In the rows, zero is written as 128.
[109 138 137 118 134 130 127 135 138 137 134 133 120 145 129 141 121 154
 132 118 132 125 128 137 127 109 120 130 113 116 137 123 119 108 131 141
 127 138 125 143 139 115 133 124 143 127 126 121 121 121 148 142 121] | V
[133 152 131 141 128 119 124 127 152 141 138 129 125 145 140 122 133 137
 137 137 140 153 130 136 133 122 107 130 124 123 148 126 129 102 108 131
 119 137 133 138 136 137 127 111 124 110 132 124 126 127 144 143 134] | C
[114 123 126 126 125 133 125 136 133 125 144 125 138 130 123 122 138 135
 121 135 124 138 121 127 135 132 134 129 118 119 130 133 115 121 122 136
 124 123 136 129 133 120 115 122 125 132 134 128 124 121 128 126 124] | L
[129 113 144 103 118 132 159 134 122 140 135 129 117 121 134 130 128 139
 121 147 137 118 123 141 113 126 107 120 135 126 125 118 128 140 126 140
 114 122 127 105 132 123 129 126 113 136 133 123 130 123 124 128 118] | Y
[112 115 167 124 106 134 143 156 109 126 136 149 129 116 154 137 141 129
  79 134 153 124 121 131 119 146 134 116 147 137 109 150  91 121 144 129
 120 150 150 145 152 130 114 132 139 125 142 124 147 122 117 118 132] | S
[139 117 114 125 125 116 136 121 141 120 134 119 128 132 130 122 135 127
 124 122 120 119 128 126 116 123 129 114 125 113 135 129 123 126 123 135
 131 127 120 133 133 135 126 116 118 132 130 119 131 114 134 121 124] | C
[173 151 201 173 165 118 126 131 149 122  86 101 103 179 125 135 135 176
 111 171  82 163 132 175  99 100 105 126 169 139 125  60 133  62  46 117
  91 103 118 158 129 127 151  91 132 148 119 114 105 126 144 169 147] | B
[113 171 165 173 230 135 153 179 110 102 136 118 117 120 108 121 211  94
 190  78 169 104 100 144 150 180  74 149  88 138  98 151 149 131 131  99
  80 128 120  90 114 141 127 119 131 152 111 106  65 165 113 158 148] | B
[116 144 113 138 132 127 130 125 137 128 136 121 138 139 135 134 128 128
 126 129 136 126 134 127 132 123 132 119 114 109 126 138 122 121 128 129
 138 130 128 132 128 124 121 129 122 129 122 128 127 116 128 135 127] | L
[142 134 103 136  98 190 145 125 154 107  89 183 125 160 109 131  81 125
 115 138  54  89 183  86 108 158 112 109 182 105 127 116 139 124 112  86
 135  75 144 148 136 100 143 101 115 161 133 111 172  99 126 100 137] | L
[125 135 152 113 136 127 147 124 139 129 116 145 115 131 145 139 130 121
 102 123 163 113 140 150 128 120 112 137 118 128 127 127 133 132 117 122
 125 144 130 126 132 121 144 140 108 114 136 127 125 155 129 129 134] | S
[152 143 129 144 111 138 117 107 123 133 144 121 137 144 147 139 130 113
 129 107 100 123 118 107 127 137 121 138 142 123 125 141 138 142 140 130
  91 120 144 103 101 123 132 137 144 140 124 118 104 131 137 147 155] | S
[126 124 131 129 132 124 137 110 134 125 116 145 139 129 130 125 146 122
 112 131 112 122 134 152 122 119 120 122 149 125 125 137 126 137 114 145
 135 138 138 120 130 128 125 121 132 135 133 118 114 133 131 162 136] | S
[134 122 131 126 141 127 123 134 142 130 116 126 117 138 120 135 129 144
 132 124 133 121 126 139 127 115 126 125 118 125 113 123 114 131 126 129
 138 124 130 136 122 125 129 122 141 143 133 121 132 132 134 137 118] | B
[134 135 117 131 123 124 133 127 125 140 124 122 122 137 125 133 126 120
 126 138 136 130 127 144 127 140 130 125 131 124 123 132 123 131 121 144
 128 134 119 135 132 121 122 129 131 137 130 125 129 137 135 144 123] | P
[123 128 127 124 132 121 141 125 139 122 124 122 128 135 140 135 135 128
 133 125 136 128 129 133 121 124 122 116 127 116 135 130 125 116 124 128
 134 133 123 137 133 135 119 123 129 127 128 116 130 122 136 138 126] | C
[131 126 110 119 139 139 122 125 129 123 116 106 124 117 119 119 135 132
 120 110 132 134 102 145 122 130 143 124 155 138 132 123 115 157 142 136
 122 120 120 116 124 139 135 133 143 141 142 126 116 135 116 136 130] | D
[132 136 126 118 121 136 134 132 127 134 118 138 127 128 126 137 117 126
 118 132 119 127 127 139 123 126 132 123 152 120 135 115 129 130 126 141
 124 128 134 124 128 114 127 121 127 135 134 124 130 124 126 123 126] | G
[133 142 136 135 138 128 126 137 123 143 133 132 128 140 132 144 129 126
 126 131 129 120 140 132 128 121 113 140 132 113 141 127 127 118 124 125
 130 132 129 120 124 126 138 127 119 133 119 114 123 142 134 150 127] | V
[132 150 120 139 131 135 129 130 140 110 131 107 128 147 137 129 117 132
 124 123 108 126 121 125 117 117 133 119 121 125 138 131 122 121 119 117
 154 121 120 137 131 134 121 126 133 131 125 133 124 110 130 144 135] | E
[149 144 130 131 129 121 138 133 124 131 130 128 130 126 121 144 117 131
 131 128 134 109 131 142 114 141 131 117 141 112 116 127 122 126 117 131
 112 116 121 122 127 126 125 131 133 152 131 121 125 134 125 132 121] | P
[120 124 129 125 146 131 107 140 157 130 134 128 122 125 116 126 138 131
 120 111 132 123 132 151 130 124 136 131 132 112 125 119 107 128 138 124
 131 115 135 116 118 128 122 127 120 142 132 125 118 134 132 128 124] | B
[147 136 141 134 130 124 140 138 147 146 133 142 142 124 132 136 121 104
 106 139 130 131 138 141 126 140 128 130 144 116 127 133 112 134 124 124
 130 121 126 119 118 127 120 121 100 138 121 128 123 153 128 138 131] | P
[128 127 104 121 129 116 122 124 142 124 133 122 109 147 131 117 128 128
 122 115 134 117 137 152 134 111 119 121 102 116 137 129 140 126 116 140
 141 148 107 135 136 126 143 121 104 122 128 126 135 136 124 145 123] | R
[146 126 139 139 129 109 123 129 137 147 140 138 126 137 143 138 136 108
 113 143 118 141 131 135 123 110 132 120 124 107 144 111 123 132 127 128
 133 136 125 116 107 135 125 112  96 131 118 129 127 146 134 132 130] | G
[105 171 109 115 140 132 148 137 143 128 137 144 122 141 101 110 159 131
 142  99 132 111 120 117 116 141  96 127 137 114 149 117 118 143 164 124
 138  87 119 121 109 134 126 129 125 154 113 120 110 133 133 126 118] | Y
[115 130 109 127 131 134 117 125 134 129 126 118 122 132 116 124 125 131
 128 132 112 140 137 139 131 129 140 127 121 113 143 116 120 119 139 136
 139 117 131 121 119 126 119 135 125 132 125 116 120 133 131 137 120] | G
[114 139 142 129 141 129 126 140 130 158 147 132 112 153 137 129 132 130
 134 132 143 140 136 140 139 110 101 134 122 115 144 125 125 115 144 119
 139 128 123 129 131 122 134 131 121 117 119 109 127 148 140 119 123] | V
[125 124 141  91 126 133 134 130 133 171 171 143 117 111 149 147 117 149
  76  90 152 114 111 149 139 109 104 125 132 116 140 103 115 143 161 173
 121 109 138 102 159  94 104 111 140 148 140 136 110 105 142 116 122] | V
[132 121 121 126 129 130 113 129 137 141 136 125 125 129 117 112 134 136
  98 116 120 133 133 143 133 125 132 126 131 125 119 120 114 128 139 137
 127 123 131 122 126 122 128 126 134 140 126 132 126 127 120 131 120] | B
[145 125 131 132 129 116 132 127 139 143 129 123 127 146 147 123 139 126
 111 133 120 150 132 146 125 108 111 123 131 119 136 123 134 136 105 116
 123 132 125 124 127 131 127 113 120 130 120 106 121 144 125 135 125] | C
[105 142 137 107 109 146 139 149 121 101  91 163 135 136 154 149 124  90
 124 159 117 117 138 133 121 121 131 117 180 116 144 108 151  97 115 125
 134 150 134 115 123 115 120 118 103 117 134 156 155 139 126 173 126] | G
[147 141 114  97 120 121 139 109 202 177 139 158 109 156 162 125 117 112
 124 132 123 111 123 119 133  92  87 145 104 132 141 148 149 139  94 130
 128 108 122 122 137 108 146 121  78 111 143 112 130 137 142 103 133] | R
[115 109 117 127 123 120 120 107 131 128 123 125 115 138 129 125 132 130
 117 129 129 127 128 127 122 113 139 121 110 124 125 132 127 129 136 140
 131 141 127 125 131 130 129 120 132 123 126 123 134 110 138 146 134] | S
[120 139 117 121 141 125 143 117 154 124 109 130 133 139 133 137 131 130
 120 111 121 112 121 125 121 128 129 117 132 127 124 138 121 130 142 130
 143 109 128 122 136 141 133 132 150 130 134 121 121 126 142 138 137] | D
[127 137 111 131 118 119 120 125 138 127 126 129 127 142 122 130 117 122
 119 126 122 129 134 132 125 128 136 120 108 114 121 135 113 126 128 137
 145 136 120 140 135 128 117 127 133 133 122 131 130 120 142 133 123] | P
[156 115 134 108 141 125 165 116 104 137 118 111 143 126 131 137 136 123
 108 167 161 137 110 124 108 139 119 109 153 148 132  99 157 146 141 137
  92 109 128 103 115 119 119 131 144 142 130 139 124  95 124 126 126] | Y
[119 139 151 115 131 120 117 124 120 144 111 120 115 151 160 139 142 128
  67 139 112 167 120 177 128  87 109 121 147 107 159  98 164 126  97 128
 119 141 113 126 112 112 117 125 146 133 113 137 127 114 133 150 138] | L
[112 128 126 127 131 130 132 135 128 128 141 129 131 119 119 121 136 134
 117 130 137 136 135 136 133 123 132 122 121 117 138 129 120 120 128 125
 130 127 132 133 134 127 118 126 127 131 127 126 129 112 112 143 127] | L
[113 109 128 107 130 123 140 127 129 131 120 142 120 119 119 120 143 124
 106 132 117 131 133 140 134 122 140 121 123 127 140 105 132 129 131 141
 120 120 143 128 135 118 121 125 138 129 140 128 123 125 129 122 131] | G
[134 141 109 117 124 117 146 134 136 140 119 148 120 149 112 101 150 106
 124 129 147 146 130 139 141 113 111 134 126 140 147 136 129 141 139 124
 127 138 120 150 131 142 144 122 122 105 128 130 137 139 114 142 132] | D
[123 126 129 128 119 119 146 134 128 137 149 121 131 144 139 132 132 135
 118 136 127 125 127 124 116 120 118 119 133 125 131 123 128 126 134 142
 139 125 125 113 134 130 123 123 128 128 121 128 124 103 142 137 132] | Y
[134 126 121 126 133 116 140 127 131 113 120 105 122 140 131 137 138 139
 143 121 129 127 122 136 110 127 134 116 109 113 133 124 135 110 131 120
 119 126 111 131 117 145 128 129 143 134 117 109 133 127 129 133 122] | C
[129 112 123 128 132 123 120 121 126 123 122 131 131 125 117 121 140 121
 112 126 124 113 127 140 117 118 139 123 132 121 138 120 126 139 123 140
 125 134 136 127 119 134 127 119 122 134 135 134 120 112 124 146 133] | S
[126 122 153 185 145 140  84 154 113 117 168  92 106  98 174 140  90 119
 232 137  95  85 141  95 102 115 168 112 156 102 107 131 132 102 121  85
 140 104 130 125 124 132 105 152  61 118  96 121 107  63 135  93 143] | L
[131 134 139 118 131 133 150 120 139 145 131 121 127 136 139 129 123 122
 122 143 112 123 116 135 122 131 121 116 139 121 138 135 139 125 117 131
 122 111 123 122 130 116 126 126 116 131 135 124 128 126 131 126 131] | E
[115 138 143 116 120 128 130 137 130 141 144 130 110 130 113 123 124 136
 106 117 121 119 126 130 123 135 132 125 141 110 138 128 126 124 127 127
 122 106 123 119 118 122 126 118 121 146 129 128 126 126 130 124 119] | E
[126 138 131 126 137 116 138 130 135 130 123 128 124 133 134 150 129 124
 139 133 129 115 130 143 113 125 135 122 130 112 137 120 131 114 116 133
 133 128 126 129 133 126 127 129 127 128 122 119 132 115 141 128 131] | G
[141 149 133 129 133 128 144 128 146 133 152 107 127 144 127 122 125 127
 125 118 104 113 135 122 129 100 142 120 118 118 139 137 118 122  97 118
 150 119 123 126 142 123 139 110 118 124 137 131 129 110 135 124 136] | E
[119 111 137 129 133 131 139 119 122 124 131 117 118 116 127 127 138 118
 152 111 121 126 136 121 132 144 132 116 127 118 126 124 120 131 146 125
 115 128 125 139 112 131 120 138 123 137 127 117 120 132 135 121 132] | C
[130 127 132 126 127 108 124 145 118 134 137 109 124 159 144 144 128 125
 135 138 141 124 132 132 123  90 126 115 109  96 137 141 121 119 135 119
 143 138 121 133 126 139 128 100 143 128 112 124 149 105 141 132 123] | V
[109  94 177 123 124  91 132 145 119 134  99 115 122 124 105 142 137 111
 162 141 134 130 106 163 128 144 119 130 108 129 125 122 129 138 112 152
 116 148 142 146 109 153 126  97 136 132 127 120 108 128 164 110 130] | C
[101 155 125 128 123 127 131 123 128 122 128 126 139 134 137 144 121 137
 127 114 128 129 133 127 128 129 125 121 118 107 128 143 115 113 119 125
 145 127 125 134 147 127 122 129 132 135 118 126 131 130 125 136 124] | L
[125 135 142 129 121 109 145 125 114 143 141 124 110 137 136 124 146 133
 123 134 134 139 130 134 116 115 105 129 131 122 131 130 122 139 131 132
 146 137 113 117 125 140 131 132 118 132 109 117 121 142 134 139 122] | Y
[170 153 161 121 123 126 176 105 134 131 128 186 111 124 173 133 160 116
 152 125 129  81 123 127 126 130 108  96 136 120  98 120 127 123 175 166
 124 135 162 168 136 123 116 173 138  99 155 144 116 125 159  45 144] | G
[133 135 135 131 132 122 138 133 127 141 132 128 128 138 129 139 133 118
 118 127 135 130 128 138 122 121 131 130 139 115 142 123 127 127 129 129
 136 126 124 123 119 127 129 125 120 131 122 118 123 139 124 119 132] | G
[129 130 140 117 138 133 139 130 143 133 122 131 125 119 134 131 129 139
 129 123 131 109 125 139 119 141 126 123 140 122 113 128 117 121 143 127
 110 109 132 129 121 121 126 140 130 138 130 135 124 145 124 125 117] | B
[155 139 109 124 136 144 140 119 106 116 117 115 135 113  99 154 113 130
 128 126 122 127 137 111 128 133 144 121 156 119 127 126 112 133 106 141
 110 119 124 105 136 111 131 118 119 164 150 100 136 124 113 142 118] | G
[137 144 140 116 129 133 146 130 130 135 116 138 120 120 127 148 126 130
 140 125 125 111 117 136 122 135 126 130 132 121 138 115 132 124 129 140
 109 115 134 127 124 114 132 133 125 140 137 118 116 140 130 123 133] | G
[124 133 126 106 123 133 140 135 142 113 137 126 127 114 133 118 134 134
 119 117 132 126 130 131 125 134 133 124 127 119 134 124 116 109 133 125
 115 122 120 126 129 122 121 127 122 131 129 130 134 126 125 128 119] | C
[112 143 137 122 112 130 123 130 128 105 117 131 141 132 101 129 133 123
 172  98 123 121 111 140 133 132 140 129 147 115  99 139 100 132 134 141
  83 144 140 135 125 132 125 108 138 138 126 134 102 109 132 155 142] | D
[123 139 142 121 132 116 143 131 149 124 140 128 113 137 139 126 127 136
 111 120 117 119 125 148 119 106 119 112 109 119 142 131 129 124 108 120
 146 128 120 132 153 133 128 115 135 125 132 128 130 113 136 135 135] | E
[132 130 141 122 136 134 126 137 115 134 133 127 132 134 135 143 123 137
 129 131 127 133 125 129 128 119 112 127 136 119 136 127 117 122 127 134
 123 130 128 130 137 117 125 118 136 140 125 118 130 122 134 145 123] | V
[122 144 139 133 106 112 105 134 122 119 115 144 111 137 122 130 140 106
 117 126 133 128 124 117 124 130 128 139 144 145 137 123 144 123 116 118
 118 156 129 128 110 144 139 120 134 134 132 140 128 136 131 156 140] | R
[140 151 153 130 129 132 129 146 107 143 119 131 119 133 148 147 127 122
 134 126 138 122 132 116 125 119 118 143 124 128 135 129 127 127 122 114
 120 142 139 136 134 134 144 129 128 120 113 130 129 140 129 142 126] | V
[167 142 119  98 119 148 144 110 140 124 111 113 118 121  96 101 142 144
 134 129 146 155 115 147 125 119 132 136 132 146 142 112 102 140 118 130
 120 135 120 155 135 114 139 123 125 139 143 114 131 145 111 123 110] | C
[119 132 137 124 122 125 121 137 130 130 113 130 116 138 127 132 127 129
 132 122 117 138 119 130 131 127 134 130 136 134 134 117 128 121 133 129
 104 123 126 137 115 138 137 130 136 125 131 135 122 134 135 142 142] | D
[103  55 135 133 157  85  78 140 123 152  97  76 149 160 106 149 118 150
 178 120  71 137 104 147  92  69 166 111  88 122 130  83 113 182   4 162
 103 150 151 152 168 163 154  51 111 134 111 121  86 114 144 183  78] | V
[112 139 116 130 136 130 130 121 132 119 125 117 140 137 141 136 131 122
 130 133 129 129 127 122 127 125 133 123 120 112 127 139 128 123 124 121
 140 127 128 124 130 126 116 139 124 126 121 127 127 124 129 129 124] | L
[141 124 128 114 120 124 137 119 126 120 121 145 127 131 132 130 134 128
 125 130 129 115 128 131 115 112 130 119 142 128 127 121 136 134 135 128
 114 124 132 125 121 125 132 130 136 132 133 122 134 126 123 141 129] | S
[113 130 114 126 135 127 125 135 122 130 141 127 121 139 144 126 144 118
 118 126 138 127 135 137 126 118 136 118 133 123 135 142 138 126 124 124
 121 139 118 119 123 123 124 132 125 122 130 125 136 122 126 135 124] | S
[122 117 126 121 136 141 114 135 137 135 124 127 120 131 124 119 126 135
 111 122 134 134 131 142 132 129 125 123 132 124 117 123 117 131 140 124
 124 119 131 127 123 120 124 126 128 139 129 130 131 131 117 125 116] | B
[122 131 145 115 135 132 133 124 118 127 105 131 140 129 130 150 122 134
 140 130 124 124 128 120 121 116 129 123 154 123 145 113 128 119 135 128
 126 123 136 132 127 126 138 125 150 141 128 126 126 140 132 165 130] | V
[103 118 134 111 117 118 139 136 123 143 144 135 113 128 125 129 134 136
 120 132 124 129 125 132 125 121 111 124 118 114 135 115 120 133 149 144
 129 127 120 116 116 126 117 128 117 138 117 126 130 113 142 137 126] | Y
[115 133 124 118 119 124 150 131 124 139 129 136 138 137 117 114 127 130
 117 160 128 120 122 117 126 131 105 125 144 133 142 121 144 122 125 145
 121 126 129 112 136 110 138 113 120 123 134 139 132 110 139 132 132] | Y
[146 155 118 112 124 120 139 138 100 125 106 124 130 116 138 169 112 105
  87  97 136 101 121 132 104 138 130 113 133 120 142 112 143 151 123 134
 107 136 113 122 116 129 143 138 127 157 123 137 128 125 105 121 118] | G
[122 130 121 132 130 123 122 131 127 122 126 123 121 133 126 134 118 135
 118 130 119 129 131 138 123 114 138 121 128 113 137 117 122 120 127 138
 151 136 122 127 127 125 127 124 128 128 125 125 133 119 135 128 126] | G
[ 61 118 107 106 167 118 129 113 151 178 151 107 143 143 108 110 121 148
 146 114 174 134 123 132 166  95 102 113  63 100 162 103 130 102 124 145
 133 115 134 118 162 109 117  90 130 103 127 130 134  82 133 167 121] | C
[138 128 131 120 135 129 140 115 126 122 116 131 127 123 131 139 132 125
 123 130 134 114 127 139 115 127 130 124 148 123 129 129 135 136 124 134
 113 129 127 119 121 121 130 129 130 136 131 122 132 121 132 144 134] | S
[123 134 125 143 135 126 127 132 127 139 142 128 121 139 128 107 147 113
  96 139 124 155 148 147 148 122 110 126 125 107 144 134 120 140 129 120
 154 130 123 128 118 126 117 121 103 133 118 119 125 150 121 135 122] | L
[109 130 108 117  95 110  97 147 113 104 125 140 140 160 119 130 120  72
 163  79 110 133 143 112 142 114 121 131  94 110 145 128 131 165 160  86
 140 128 143 144  93 165 108 127 139 128  91 141 120 139 118 126 129] | R
[133 120 110 128 128 125 141 130 129 142 131 132 129 133 129 124 126 127
 113 144 127 127 126 153 117 142 132 111 152 117 122 133 126 139 135 146
 131 128 113 134 124 118 117 135 133 137 128 123 133 139 129 134 113] | P
[121 141 122 124 138 123 138 156 144 128 140 139 139 131 125 128 149 133
 146 111 150 124 111 151 123 131 124 118 120 112 137 124 124 122 142 131
 114 129 127 135 129 130 112 111 119 132 122 115 114 129 122 135 117] | C
[142 122 137 129 139 126 130 131 152 152 130 140 120 136 140 135 133 123
 116 126 147 126 138 140 129 124 120 133 135 123 123 121 131 135 128 120
 117 119 134 119 116 126 134 120 117 131 129 134 130 150 127 137 130] | B
[114 132 141 115 130 130 137 130 134 134 133 122 116 133 130 125 121 140
 111 125 120 130 130 149 132 124 125 119 122 114 130 132 132 125 113 129
 128 119 125 122 132 121 123 119 130 135 131 127 123 126 129 132 125] | E
[132 148 142 136 127 126 134 126 127 137 135 134 125 137 122 130 136 123
 134 134 144 141 139 129 136 121 120 136 128 120 134 128 130 118 108 122
 119 132 126 132 125 124 133 122 104 128 126 125 122 138 121 134 130] | L
[136 144 133 134 121 113 128 136 132 135 138 144 121 143 127 123 135 123
 122 121 130 130 131 143 129 133 111 134 135 127 133 135 139 121 124 129
 121 144 118 130 127 132 138 124 116 124 119 118 126 151 126 136 127] | R
[130 130 125 119 130 129 142 130 134 128 120 132 134 130 134 128 136 131
 137 122 122 126 128 144 127 129 120 115 146 109 139 123 133 122 124 139
 115 126 130 132 129 127 123 122 123 130 133 114 125 135 129 134 123] | C
[146 152 120 123 129 127 138 132 130 129 125 130 132 122 126 142 115 121
 130 125 128 114 136 145 120 140 129 124 140 108 117 143 123 128 121 130
 124 119 112 120 123 120 124 137 122 149 123 118 128 139 125 127 122] | P
[131 121 125 122 118 120 125 136 138 123 139 139 123 140 120 115 130 123
 123 117 120 131 132 144 132 117 124 120 125 135 131 123 135 132 134 126
 129 137 126 131 131 131 128 123 128 128 131 120 120 134 120 126 127] | R
[121 123 128 127 126 119 122 129 136 132 133 140 126 137 120 108 144 121
 100 118 111 137 126 132 132 118 125 125 139 125 136 130 115 136 131 132
 127 128 127 131 122 140 125 119 129 129 131 137 115 124 128 147 134] | D
[123 135 120 123 128 110 121 127 136 146 131 137 125 126 132 116 157 117
 125 144 136 127 118 152 127 119 120 121 129 120 153 115 135 126 125 145
 146 112 134 140 141 130 120 125 105 134 131 125 118 131 123 130 125] | L
[142 135 133 120 125 130 137 130 121 129 112 130 131 122 128 141 128 116
 116 140 119 127 125 139 115 130 138 124 148 125 144 122 142 116 118 137
 116 129 127 122 120 119 128 126 121 139 130 124 122 121 119 132 132] | G
[124 135 128 127 139 125 128 128 145 129 119 122 123 142 135 135 131 132
 119 117 129 126 128 142 125 127 122 119 124 123 119 131 122 115 138 132
 134 129 121 134 127 127 128 131 137 134 123 131 128 131 134 136 123] | B
[118 154 182  97 137  92 191 126 186 147 133 204 104 103  74  93 204 140
 101 116 162 123 120 146 129 154 145 178 127 178 164 110 155  70 188 109
 114 107 143 117 162 138 172 164 193  74 135 113 120 154 165  89 181] | D
[123 115  93 116 123 139 106 112 141 115 115 122 123 139 107 109 144 119
 130 125 111 125 134 125 129 120 166 132 123 121 137 126 124 144 133 138
 124 130 132 134 103 116 134 128 115 133 134 128 123 129 141 145 124] | S
[123 222  88 130  83 162 136 141 168 122 122 182 112 139 148  99 117 130
  74 145 143 159 132 114 135 145 103 164 182 163 152 180 115 123 158 121
 151 182  97 207  70 101 151 191 128 105 132 151 158 149 121 174 146] | E
[131 131 135 129 142 124 131 123 147 133 119 122 123 148 136 127 147 124
 104 126 130 131 130 142 117 128 126 129 142 119 118 133 119 124 132 114
 123 127 112 135 106 119 134 134 123 140 114 126 129 150 127 139 124] | B
[131 132 133 132 137 124 133 131 125 142 130 135 115 127 135 132 132 116
 117 138 139 125 130 133 124 122 126 134 146 120 142 121 137 129 124 127
 133 128 126 117 119 122 132 129 108 126 127 124 126 140 125 123 133] | G
[131 132 121 105 133 122 147 102 133 135 108 134 133 142 131 134 142 116
 111 134 142 123 122 145 121 120 116 129 122 122 138 136 142 129 130 141
 125 132 116 127 115 119 130 134 128 126 122 127 134 126 130 142 130] | S
